Below are the code and all the weights of a small trained network. Each question names an input and a class and asks about switching units off, where a switched-off unit gives its printed mean instead of its output.

import numpy as np


def w(rows, s, z=0):
    codes = np.array(rows[::2]) - 128.0
    scale = np.full(codes.shape[1], s)
    scale[-1] = z or s
    return codes * scale


def f(y):
    return y / 2 * (1 + np.tanh(0.7978845608 * (y + 0.044715 * y**3)))


def log_softmax(a):
    a = a - a.max(-1, keepdims=True)
    return a - np.log(np.exp(a).sum(-1, keepdims=True))


def net(x, mask):
    res = np.array(x, float).reshape(1, 5) / 4 @ E
    y = f(res @ A[0][:, :-1].T + A[0][:, -1])
    res = res + np.where(mask, y, B[0][:, -1]) @ B[0][:, :-1]
    return log_softmax(res[-1] @ U[:, :-1].T + U[:, -1])


A, B = {}, {}
E = w([
[42,86,186],'x0',
[141,134,119],'x1',
[222,51,254],'x2',
[127,127,129],'x3',
[139,2,19],'x4',
],0.0068)
A[0] = w([
[131,108,101,104],'N1',
[109,208,106,202],'N2',
[168,89,144,128],'N3',
[159,69,133,101],'N4',
[102,104,75,150],'N5',
[111,143,136,207],'N6',
[76,157,86,253],'N7',
[166,58,132,134],'N8',
[172,31,125,120],'N9',
[159,142,190,149],'N10',
[108,173,162,218],'N11',
[129,143,106,132],'N12',
[105,138,58,170],'N13',
[81,88,36,164],'N14',
[148,136,125,108],'N15',
[126,138,124,95],'N16',
[176,117,199,144],'N17',
[77,116,66,183],'N18',
[142,46,81,156],'N19',
[164,174,213,200],'N20',
[166,128,150,143],'N21',
[114,103,126,117],'N22',
[119,138,148,124],'N23',
[69,252,140,220],'N24',
[161,95,166,124],'N25',
[199,113,209,188],'N26',
],0.018,0.0045)
B[0] = w([
[105,121,117,138],'N1',
[197,118,136,204],'N2',
[104,100,152,168],'N3',
[108,76,147,168],'N4',
[103,139,75,169],'N5',
[167,142,128,154],'N6',
[206,139,63,206],'N7',
[110,56,151,184],'N8',
[101,21,152,202],'N9',
[94,169,158,185],'N10',
[180,146,163,187],'N11',
[135,130,119,139],'N12',
[133,144,74,187],'N13',
[88,166,32,207],'N14',
[119,131,136,129],'N15',
[123,125,131,125],'N16',
[77,161,167,203],'N17',
[123,155,50,192],'N18',
[91,74,93,194],'N19',
[107,217,175,221],'N20',
[107,135,147,156],'N21',
[120,116,121,135],'N22',
[131,133,140,137],'N23',
[253,84,178,250],'N24',
[93,118,158,175],'N25',
[70,191,177,230],'N26',
],0.052,0.013)
U = w([
[255,184,114,244],'0',
[136,156,15,102],'1',
[141,216,167,63],'2',
[94,80,121,98],'3',
],0.0098,0.0011)

Each question gives the input, the list of numbers given to net, and the class t.
The units are the neurons (one row each of A and B). Each row of codes is followed by its name. A weight is (code - 128) times the scale printed after its matrix; where a second scale follows, it is the last column's (A, B and U).
mask holds one flag per neuron, in row order. A switched-off neuron (its flag False) gives its mean, the last column of its row in B, instead of its output. The means were averaged over made-up inputs and are rounded, as every weight is.
A unit's drop is (log p(t) with every unit on - log p(t) with that unit switched off) / (log p(t) with every unit on - log p(t) with every unit switched off).
The circuit of an input: a set's keep is (log p(t) with only the set's units on - log p(t) with every unit switched off) / (log p(t) with every unit on - log p(t) with every unit switched off). Starting from the 12 units with the biggest drops (on a tie, the unit counted first), units are removed one at a time, each time the one whose removal leaves the highest keep (on an exact tie, the one counted first), for as long as the keep stays at least 0.8.
units of the circuit, in order: the units of the circuit, biggest drop first
k most important neurons: the k neurons with the biggest drops, biggest first
drop of u: that unit's drop, to one decimal
input [3,-5,0,-7,-4], class 0: units of the circuit, in order : (N24)
input [-7,-7,1,1,7], class 3: 2 most important neurons : (N9, N8)
input [-5,-8,7,-5,0], class 2: 2 most important neurons : (N26, N20)
input [-8,5,1,4,0], class 2: 3 most important neurons : (N24, N9, N7)
input [-4,-2,1,-6,8], class 3: 2 most important neurons : (N9, N8)
input [-5,-1,1,-4,1], class 3: 2 most important neurons : (N24, N20)
input [7,-8,-2,-6,1], class 1: drop of N24 : 0.2
input [3,7,1,8,6], class 3: drop of N9 : 0.8
input [1,2,0,5,5], class 1: drop of N14 : 0.2
input [-5,-6,1,7,-3], class 2: drop of N7 : 0.1
